The rows lie along a hidden order. The number after each row says roughly how far along it the row is, from 0 to 12. A new part has a new order.
[  2   7   9   6 -26 -15   0  -2   0   0   9 -28   6  27   1  -2  -5   3
   0] -> 10
[  9  -3   0   6 -40   0  -4  -1  30 -18   6  11 -11 -11  -2   1 -20   5
  -2] -> 6
[  6   5   6   9 -25 -10   0  -3   5  -7   5 -24   2  13   0   0 -12   3
   0] -> 9
[  8   0   2  11 -21  -8  -2  -2  14 -18   5   0  -1   4   0   0 -14   2
  -1] -> 7
[  4  10   7  -8 -36 -19  -8   1  15  -3  14 -44 -11   8  -4  -2 -19   6
  -1] -> 11
[  4   1   4  16 -23 -10   1  -3   3 -10   5 -12   6  15   2   0  -6   1
   0] -> 8
[  8 -14  -1  15 -19  10   8   2  25 -27   0  40  -5 -17   3   6  -5  -1
  -1] -> 2
[  7   0   3  18 -25  -6   2  -2   9 -11   3  -1   6  12   2   0  -9   1
   1] -> 7
[  5  12   7   0 -23 -24  -4  -2  -7   7  11 -57   4  44  -1  -6  -5   2
   1] -> 12
[  4   8   8  -4 -32 -21  -5   0   4   0  12 -39  -4  17  -1  -3  -9   4
  -1] -> 11
[  9 -10  -1  19 -27   1   1  -3  22 -19   1  17   0 -10   2   1 -13   1
   0] -> 5
[  5  11   7 -12 -36 -24  -9  -1   8   3  15 -42  -9  11  -4  -3 -14   5
  -1] -> 12
[  7 -15  -1  18 -19  19   9   4  28 -30   1  43 -12 -28   2   7 -11   0
  -2] -> 1
[  8  -6  -1  15 -32   2   0  -2  24   1   5  15  -7 -10   0   2 -12   2
  -1] -> 5
[  9 -12  -1  21 -21  11   6   2  26 -25   1  39  -7 -20   2   6 -12   0
  -2] -> 2
[  7 -18  -1  14 -12  25  10   7  29 -32   2  48 -21 -38   4   9 -11   1
  -3] -> 0
[  5   6   8   1 -26 -18  -4  -1   4   1  11 -32  -1  19  -2  -2 -11   5
  -1] -> 11
[  7   0   2   9 -32  -7  -1  -2  16 -15   8  -9  -3   3  -1   1 -16   2
  -1] -> 7
[  6   4   5  -1 -32 -11  -6   0  15 -11  11 -19  -8   5  -2   1 -17   5
  -1] -> 9

Part 2:
[  4   1 -26   3 -14  -3  -6   1  -1 -14   1   2  13   7   5  -1  -2  -3
   3   9  -1   0   2  31  21   6   6   7  11] -> 5
[ 19   1  30   0   5  -9  29  -2   2  19 -11  -7   0 -25 -15  -1   1   9
  -4   2 -23  -2   2 -14 -21  -4   1 -13   0] -> 3
[  5  -1   4  13   4   1  46  -7   6  -3   9  -6  17  -6  -9 -16   1 -13
 -11  37 -23  -4   5 -10 -14   7   7 -32  18] -> 3
[ 15   7  13   7   0 -13  -2  -9  -6  16 -13   3  11 -13  -8   4 -12   6
   5 -10  -4   4   3  54  28  -5   7  26  -3] -> 9
[ 19  11  11  18  13 -15  20  -7   2  19  -6  -2   2 -20  -6   7 -11   0
  -7  -3 -21   2   5  25  30  -5   4  16   7] -> 4
[  9  -7 -20  16  17  12  33 -15   5 -20  17   0  10  11  -5  -9   0 -18
  -7  27   3   1   6 -21   4   6  20 -22  -8] -> 12
[ 21   5  19   7   2 -15  -8  -7  -4  19 -16   3   3 -14  -8  10 -10   6
   5 -26   5   4   3  56  27  -6  12  26 -16] -> 11
[ 30   5  -8  31  15  -7  35 -18   6   2   6  -2   5 -10  -7   0  -9 -13
  -9   6  -4   3   7  11  18   3  14   9 -11] -> 9
[ -6   1   4 -15  -3  -8 -25  10  -5  14 -11   3  -8  -5   3   6   0  12
   5 -27  -3   0  -3  18   7  -5  -8  16  10] -> 6
[  6  12  12   0 -16 -19  -4   7  -3  17 -17  -1  10 -14  -2   6  -7  15
   6   2 -19   2   4  45  20  -5  -4  21  17] -> 0
[ 40  -1  -9  32  27  -3  55 -25   8   3  11  -3  13 -14 -11  -8 -10 -19
  -8  18 -11   2   9  10  10   6  12  -7 -12] -> 10
[-16   5 -19   4 -21  -3   8   3  -4 -16   3   1  19   4   4  -3  -2  -7
  -1  25 -15   0   0  19  14   9  -1   8  26] -> 0
[ 16   6  27  12   6 -13  35 -12   2  26  -7  -4  10 -22 -14 -11 -10  -3
  -4  11 -18   2   3  21   4  -2   1   5   0] -> 5
[  3  -2 -19  -9  -3  -2 -24  10  -1  -8   2   4  -7   9  13  11   3   4
   6 -15   8  -1   1  22   8  -2   6  10 -14] -> 9
[-18  -4   5 -14   8  11  13   8   0   1   5  -3  -5  -3   0 -10  10   1
  -5  13 -15  -5  -5 -58 -29   2 -14 -30  29] -> 1
[  5   7 -10   3 -22 -13 -20  17  -4 -11 -12  -1  -6  -2   9  19  -1  10
  -1 -24 -11  -1   0  18  16  -2  -8  19  13] -> 1
